Rows, each with roughly how far along a hidden order it lies (0 to 12):
[ 28.7 -30.9  41.3  33.8  66.7  38.3  -7.1  -2.6 -10.8  28.3 -12.6 -28.0
  44.1 -26.7  41.3 -41.3 -15.3 -34.0 -37.0  70.2  31.7  13.9  42.6 -27.8
  22.8  85.1  43.8 -24.4  -1.0 -50.8  60.5  41.3  22.4  31.2  41.8 -54.6
  11.1  48.7 -26.3  26.9  58.1  18.5 -22.4  31.4   9.1  29.7  20.7  40.0
  -8.6 -78.4   9.7  20.4  -3.5  63.1  18.2 -35.3  -1.0  28.2  30.3  33.9
 -81.0  18.4 -15.8  34.5  47.6   3.3 -10.8  22.6  36.9 -11.8 -11.2  12.0
  -3.7 -58.9  19.2  20.7  38.9 -43.3]
12
[-30.0  -5.9  -7.5  35.2 -12.6  24.8  -7.6 -25.5  42.1 -27.7 -13.9  11.8
 -22.3 -25.1  29.7 -25.8  20.7 -27.6 -13.4   9.8 -25.8   9.3  -2.6 -25.3
  22.0   5.4  -5.3   8.9 -17.6 -11.6  13.7  31.6  43.5 -17.7 -48.9  -1.2
 -24.8 -31.9 -30.7  20.2  25.4  21.6  17.9  15.4  12.4 -12.6  24.2  -8.5
  -9.4 -75.3 -33.8 -27.2 -11.9  -4.9  18.9 -19.6   3.8  -6.8 -11.9 -29.3
 -54.8   8.5  -4.2 -23.5 -15.9  27.2  38.4  24.8 -28.1  -2.8 -31.5 -14.7
  41.8 -27.2  21.8  10.3  -6.3 -17.3]
2
[ 28.7  23.3 -29.4 -32.0 -11.6 -23.9  25.7  34.0   7.7  26.0  20.8   8.5
  13.5  15.6 -34.4  23.6  -8.3  29.1  29.4 -28.6   1.1  27.3 -37.3  12.5
 -27.5  -9.2  -0.1  -3.6  26.4  16.4 -29.4 -23.3 -25.7   3.5   6.1  11.1
  26.9 -18.4  16.2 -19.4 -33.8 -17.1 -28.2 -34.8  -8.1 -31.4 -30.1 -30.5
  12.4  26.2  25.5  23.1  22.1 -22.3 -15.9  25.1  -3.7  31.5  14.2  -8.0
  17.8 -24.8  11.1  -6.6  20.7 -16.8 -17.5 -24.0  16.2  -0.5  24.5  12.3
 -33.5   0.5 -19.9 -22.4  -8.2  30.9]
7
[-60.2  44.2  21.2  24.8  -8.8  43.6  13.8 -21.7  -0.5 -33.7 -35.2  13.4
  15.9 -19.5  51.7 -44.2 -20.6   8.7  61.8  20.0  16.0 -41.4  24.1   9.6
  -2.0  93.7 -22.0  -8.6 -35.0  35.7  48.8  50.9 -26.4 -16.9  15.8   5.4
 -41.2  43.7  -5.8 -24.0  48.2 -13.8 -67.1  35.5 -28.6   3.8 -20.7  26.9
 -37.4  -9.1 -43.8 -27.3  -4.4  47.5  20.8  29.5 -31.4 -35.5 -22.3  41.5
  26.5   1.8 -50.2  29.0   8.7 -35.6 -45.1 -17.8 -18.0 -52.0  -4.1 -32.1
 -60.5   6.9   6.2  -0.6   5.4  43.8]
0
[ 41.9  47.1  27.7 -44.0  17.5 -27.0  65.7  46.2  55.1 -61.0 -20.6  41.3
 -20.8 -19.7 -66.1 -39.4  29.6 -21.7  29.7   2.5 -12.1 -34.3  -1.4   7.6
 -71.5  35.4  27.2  27.6  36.5  39.4 -33.4 -36.6  40.3  -4.7 -50.8  54.2
  21.8  15.6 -11.1 -43.2   2.0 -34.7  64.4 -34.7 -44.5 -26.4  44.9  19.3
 -17.8 -10.4  31.1 -52.7  28.7  39.5 -20.9   4.2 -18.7 -43.7  11.3 -23.6
  11.1   6.2 -43.1  -7.6 -28.8  20.6  38.5  38.2 -37.1 -39.3  67.4   7.1
  59.1  57.2 -35.5  16.9 -15.1   9.2]
5
[-11.3 -13.3 -20.1 -18.6  22.7   5.4   1.6 -22.6  19.9   8.2  23.0 -15.9
   6.5   9.8 -14.8  20.1   2.7   7.0 -20.4  41.2  -8.3  27.6 -27.6  -5.3
 -37.7   7.4  32.9 -11.7  -8.4 -47.1  15.1 -11.4  24.6  -0.2 -16.1 -28.0
  -9.9 -17.0   5.2 -28.6  25.4 -12.2  10.2   8.0 -14.9   3.8  16.7 -10.4
  16.9  -6.4 -23.7   4.1  -9.1  -5.7  -4.6   0.6   1.6  20.7   6.7 -24.7
 -30.9  -3.0  16.8  -9.8  18.1  15.4  20.8  15.3   7.9   0.8 -28.1   1.4
  33.5 -31.4 -16.0  -0.1  13.7 -15.9]
3
[-28.5  21.8  20.0 -11.2 -20.8 -13.3  -7.9 -23.4  20.4   1.8   2.4   7.7
   9.7   1.0 -30.3   0.6  11.2   0.1  17.1 -17.7  10.3   5.8  12.3   6.8
 -21.0  37.9 -12.0  12.4 -11.9  16.5 -27.6 -21.0  19.5 -25.7  13.4  27.9
 -19.6  26.2   1.1  -7.2  -9.8  -3.3  33.3 -17.5  -8.9 -23.6  25.2  31.9
   3.2  14.8 -25.8   2.8 -13.8  33.8  -6.3   9.9   1.8   2.0 -18.3   5.6
  15.4  12.7  -1.7  11.6  10.8   9.0  18.8  20.1   7.9  -1.6 -19.8 -15.6
  34.9  29.2  -8.1  10.0 -27.2   7.8]
5
[ -2.1   2.5   0.1  -2.9 -24.1 -14.5  29.0  11.7 -15.0  12.2  24.3 -31.5
  21.3  15.9 -38.1  25.8 -30.4   6.5  -2.8 -21.4  16.3  18.9 -26.9  10.2
 -15.7  46.6  -0.6 -25.7  20.1 -35.6 -36.0 -21.0 -35.1 -24.1  23.1 -24.5
   3.9  28.1   9.7   4.3 -14.5  10.3 -17.3 -21.5   5.4 -27.8  -0.9  23.8
  22.7  26.5   5.2   4.9  13.2  29.8  -3.5  10.0  16.4   7.9  -8.6   3.9
   6.0  -9.9  23.8  15.5  23.4 -32.9 -43.1 -16.2  17.1  14.0  21.2  -0.7
 -24.3   2.1  -2.3 -12.4 -33.4   0.3]
5
[ 19.3  -5.6  -2.3 -20.2 -22.4 -24.3  27.4  37.9 -11.5  22.5  44.0 -19.3
  34.2  25.2 -34.7  37.0 -27.9  32.1   4.2 -38.3  17.5  13.9   8.9   3.7
  -9.6  61.9 -12.1 -28.4  16.3 -32.0 -43.2 -17.5 -14.4  -3.3  34.8 -42.8
  16.9  20.9  22.4   6.1 -45.5   2.1 -61.4 -40.7  17.5 -47.0 -13.4  12.3
  29.1   9.6  21.6   4.7  25.5  20.7  -9.7  15.9  10.5  16.4  10.2  23.5
  -9.5   1.9  30.4  22.5  35.6 -15.8 -28.6 -12.5  19.7  18.4  13.9   6.3
 -39.1 -44.1 -10.4  -2.3 -20.2  12.7]
6
[ 15.0  27.3 -31.3 -31.1 -22.8 -18.8  27.1  26.0  42.6 -34.0  -7.9   9.0
 -30.7  -1.8 -50.8  14.0   9.4  -1.8  15.6  -9.3 -22.3  10.8 -49.4   5.2
 -51.8   6.0  18.9  10.3  29.7   4.7 -30.8 -41.0  -4.3 -16.9 -48.0  34.6
  22.2 -23.5 -13.6 -52.9 -14.0 -15.9  24.6 -25.5 -32.2 -35.3  12.0   0.3
  -6.3  22.0  14.4 -46.2  20.8  -8.7 -12.1  20.3  -5.9 -27.0   7.6 -41.5
  17.2  -8.1   1.4 -24.5 -26.7   1.9  19.6  -3.7 -46.7  -6.6  11.3  16.5
  32.9  31.4 -21.7 -14.2 -23.5  25.0]
5

[ -2.6  22.6  -4.5 -56.8  13.2  -0.2   1.8   4.5 -15.7   5.3   6.6 -30.3
  37.3  16.2   5.3   5.2  -5.2  -8.7   5.8  -0.3   0.1  -2.2   6.5  -8.5
 -14.9   6.3  -3.0  -2.9   8.8   8.2   0.5   4.6  -1.0 -10.2  -8.4  -6.8
  -5.4 -12.5  -0.1   6.5  10.5  13.3  20.1 -25.4  -0.3  -2.8  -2.1   1.4
  -2.3   6.9  -5.6  -4.0 -28.3   9.8 -10.9 -15.2 -10.5  -9.1  19.5  -2.7
  21.4 -18.5 -13.9 -15.0 -12.6  -2.6  -0.8 -10.0 -23.0  14.2   9.6   4.6
 -29.4  19.1 -15.9  10.8]
11
[  2.8  -4.5  -2.5 -96.0  26.3   1.4 -15.8   8.9 -18.9  10.2 -44.5 -47.1
  14.9  20.7  11.5  12.5  -0.5 -16.3   9.8  -3.8 -20.1  -1.0  16.8 -11.5
   2.2  15.9   5.2  -0.4  35.4 -28.4  32.7   5.9   3.0  10.9 -22.6  11.1
 -10.4  -1.7   3.8  15.4  55.8  22.1   4.3 -10.1   7.0  -4.1  -5.0   1.1
  -8.8  17.6  -3.7   5.8  -4.9   9.2  -1.6  -6.5 -17.4   9.3   0.3  -7.0
 -16.5 -50.9  16.2  -3.7   3.4 -48.5   5.8  -4.5 -10.9 -27.3   9.9  13.8
 -35.6   5.1  -3.1  -8.4]
3
[ -0.6  17.9  -8.8 -30.8   9.0  -5.6   5.3   3.1 -13.4   5.3  20.0 -26.7
  45.0  10.6  -0.1  12.7  -9.0  -6.2   4.2  -1.5  99.9  -2.1   2.7 -25.6
 -16.4  -4.4   3.9  -5.6  -3.3   0.6 -11.7   8.5  -5.0  -9.1  -1.3 -32.4
 -19.0  -3.8  -5.0  21.9  13.9   5.6  14.6 -19.2  -2.1  -3.8  -3.9  -2.7
   3.4  13.7  -0.1   2.3 -24.2   1.2  -1.9 -16.3  -0.9   8.4  13.4  -0.8
  12.9 -12.9  -9.7 -22.2 -14.6  -1.1  -2.8   4.1 -27.0  53.3   8.9  -2.2
 -23.3  13.5   1.9   5.1]
1
[ -1.1  40.2  -8.7 -29.5   9.3   1.4   1.2   1.4  -9.4   0.5  53.4 -25.2
  64.9   3.4  -3.9  16.0  -7.9  -4.8   8.7  -0.3  46.1  -0.4  -4.3 -18.2
 -13.6 -12.9   4.6  -3.7   1.0  17.7 -20.8   5.0 -13.2 -30.1  -1.4  -3.9
  -6.5 -24.5  -2.7  21.9 -17.0   7.2   7.1 -21.1   1.3  -3.7  -3.2  -2.6
   4.0  -0.7  -3.9  -0.3 -46.8   2.9  -9.9 -21.2   6.5   7.3  22.3  -0.7
  23.0  -7.2 -11.9 -36.9  -1.1 -15.2  -0.6  -2.5 -22.7  47.6   4.5  -0.1
 -28.0  24.8 -16.4  11.6]
3
[ -2.8  14.6  -5.2 -74.6  15.2  -0.5   2.8   4.4 -11.0   0.1   6.6 -21.0
  32.5  23.0   4.7   3.6  -5.5  -9.9   5.7  -1.9  -1.6  -3.8   3.7  -3.5
 -12.9   2.9  -4.1  -1.8   9.2  11.8   1.8   5.4   1.3 -13.1  -5.6   3.2
  -2.9 -11.5   1.6  17.9   7.1  11.3  20.6 -25.7   2.4  -4.2  -1.5   3.0
  -0.4   1.7  -6.6  -8.8 -32.9   8.9 -14.1 -16.8 -11.1 -14.6  18.4  -3.3
  23.7 -12.3 -12.6 -11.5 -13.4  -7.1  -0.5  -8.9 -21.5  15.0   8.4   5.7
 -19.1  22.9 -17.4  11.0]
12
[ -1.7  28.6  -6.5 -78.4  10.7  -2.4   3.6   3.5 -13.0   5.3  22.5 -25.7
  43.6  15.2   6.8  10.1  -7.6  -8.8   4.3   0.6  13.6  -0.6   5.7 -11.2
 -18.2   0.8  -2.0  -3.0   5.8  15.3  -0.6   6.6  -2.1 -17.3  -5.1 -14.5
  -2.5 -17.8  -1.1  14.9   6.8  11.8  19.8 -24.5  -1.5  -2.0  -3.3   0.7
  -2.7   8.4  -5.1  -0.5 -35.9   6.2 -14.0 -17.6  -9.9  -9.8  19.4  -2.0
  24.4 -21.2 -16.1 -21.9 -12.7   1.4  -1.5  -8.5 -27.7  22.4   8.6   2.7
 -20.4  29.9 -14.4  11.9]
10
[ -0.4  31.2 -10.4 -36.7   7.0  -5.6  11.3   0.9 -11.2   4.3  46.5 -32.0
  57.0   9.7  -0.3  12.5 -10.1  -4.8   2.9   1.3  80.1  -0.8  -1.9 -21.3
 -24.2 -11.6   1.9  -5.9  -5.7  16.2 -25.5   8.2 -10.7 -24.9   0.4 -35.0
 -10.3 -14.6  -5.5  21.8  -1.4   3.3  21.4 -26.5  -3.9  -3.3  -3.6  -3.7
   3.8   7.6  -1.3   2.9 -43.1   1.7  -9.1 -24.0   0.6   5.3  23.4   0.5
  21.6 -16.6 -24.4 -32.4  -7.7   6.7  -3.4  -0.4 -25.6  49.1   8.5  -3.0
 -26.0  27.5  -7.4  13.6]
5
[ -5.0  21.1  -8.2 -47.7   9.5  -8.6  -3.5   4.0 -11.8   8.4  10.1 -20.3
  45.8   4.7   3.2   4.2 -10.1 -12.4   2.0  -3.0  67.5  -1.5   7.6 -18.9
 -13.8   3.6   0.4  -4.2  -4.4  -2.1   2.5   9.4   1.1  -3.6  -4.8 -33.0
 -20.3  -2.2  -3.1   9.0  29.2  -0.3  20.3 -15.4  -4.7  -0.5  -3.5  -3.0
   1.2  12.9   6.6  -1.2 -22.6   2.2  -6.6 -18.7  -7.1   5.2   6.8  -0.5
   8.8 -15.6 -18.0 -18.4 -15.9   2.2  -1.5   4.3 -22.5  21.3  10.7  -0.2
 -15.7  21.6  -1.0  10.7]
0
[ -6.2  32.6  -7.9 -60.0  10.3  -9.1  -2.8   1.0  -9.5   8.7  18.5 -33.7
  41.2   5.1   3.8   0.3 -10.8  -7.0   1.0   2.0  63.5   2.4   5.2 -17.2
 -11.0  -7.3  -3.1  -3.7   3.0  14.4   5.1  12.3  -3.1  -9.8  -3.1 -36.2
  -7.5  -8.7  -1.9  11.3  16.5   6.5  23.0 -18.4  -3.7  -1.1  -5.6  -1.9
  -3.3  11.4   0.2  -4.4 -25.3   7.6 -17.0 -19.3 -15.0 -12.2   8.9  -1.7
  24.6 -20.8 -21.9 -22.3 -28.7  11.0   0.5  -3.7 -21.6  27.3   9.4   0.1
  -9.5  31.1 -11.1  15.7]
7
[ -4.5  28.3  -5.5 -51.5  11.2 -10.3   1.2   3.2  -7.6  10.7  25.0 -26.9
  77.7   6.5   2.6   8.3 -11.1  -6.3   3.0   0.1  49.1  -0.6   1.1 -14.7
 -12.8 -14.3  -1.9  -5.3   5.0   7.7  -2.9   9.0  -9.8 -13.4  -1.8 -28.3
 -11.9 -11.2  -1.6  14.1   7.3   7.2  21.1 -17.6  -1.2  -2.6  -5.1  -3.1
   1.6  15.4   2.4  -7.2 -25.2   5.2 -13.3 -16.5  -8.8  -2.6  11.3  -1.0
  21.6 -15.0 -15.9 -24.6 -24.0   7.4   0.5  -0.6 -27.9  34.9   9.9   2.2
 -17.9  29.2  -9.4  10.9]
7
[  1.0  12.8  -6.3 -67.3  12.3  -4.7   2.3   4.0 -14.5   9.4  15.9 -27.3
  43.1  14.5   6.5  12.3  -9.1  -9.0   4.6  -0.4  50.4  -1.5   7.7 -22.8
 -15.7   2.2   1.9  -4.5   6.1  -1.8   1.1   9.7  -2.2  -5.8  -8.5 -20.5
 -13.5 -11.5  -3.2  16.0  24.5  12.9  17.0 -18.7   3.2  -3.3  -6.8  -3.0
  -1.2  14.2  -2.2   2.7 -22.0   4.5  -6.8 -15.2  -5.8   4.9  11.1  -1.8
  10.8 -23.8 -10.2 -16.4  -4.5  -5.9  -0.3  -1.2 -23.1  23.0   5.7   1.2
 -27.0  17.1  -5.3   6.5]
5
[ -3.8  43.4 -10.0 -33.0   2.0 -10.5   3.4   2.4 -10.4   9.0  24.4 -28.4
  51.3   6.3   4.5   7.0  -9.4  -6.1   2.3   0.8  79.9  -1.9   2.3 -23.0
  -7.3 -10.6   2.8  -4.6  -2.7  16.1  -9.1   9.3  -6.3 -12.2  -0.3 -33.8
 -13.3  -8.4  -4.4  17.3  19.8  -0.1  16.8 -20.7  -2.9  -3.1  -6.1  -3.4
   2.7  13.8   4.2  -3.8 -29.8   0.8 -10.4 -20.0  -6.3   3.3   4.3  -1.7
  16.9 -14.9 -24.0 -27.4 -32.0   9.9  -0.6   3.3 -22.9  33.0   8.9  -1.5
  -7.7  19.6  26.9   7.6]
3
[ -3.0  21.9  -8.8 -28.2   7.8  -5.8   4.4   1.8  -5.5   3.8  36.9 -10.1
  44.9   4.4  -2.8   6.2 -10.1  -4.0   3.3  -3.5  88.4  -2.8   0.6 -22.0
 -19.2  -5.8  -0.5  -5.6  -8.8   4.4 -19.3  18.2  -6.0 -16.1  -2.4 -28.2
 -22.6  -9.6  -4.7  21.3   7.0   0.7  14.6 -13.1  -3.8  -1.6  -0.3  -4.9
   6.5  11.5   3.0  -4.7 -33.3   3.0  -4.9 -20.7   1.8   6.7  21.2   1.3
  21.3  -1.6 -30.4 -32.8  -5.8   7.0  -3.1   3.9 -25.3  43.8  10.5  -6.2
 -24.0   8.1  -5.8  14.3]
0
[ -6.5  56.7  -9.5 -51.7   0.4  -1.2   5.1   2.1 -15.8  -1.7  40.7 -31.5
  46.7  13.6  -0.9  -1.8  -5.9  -5.5   3.3   2.0  12.0  -1.6  -5.3  -3.5
 -22.3  -4.2  -3.7  -0.7  -8.0  39.1  -8.4   6.7  -0.6 -25.6   7.1  -7.7
   7.3 -16.2  -1.9  15.5 -10.1   5.4  17.7 -24.6  -2.4  -2.5  -4.4   2.4
   0.1  -8.6  -6.8  -6.6 -50.9   6.5 -19.9 -21.2  -5.7 -16.5  30.0  -0.6
  40.1  -0.8 -26.2 -32.3 -26.2  12.7  -4.0 -12.8 -24.6  30.9   5.6   0.9
 -20.3  37.5 -22.7  15.7]
11
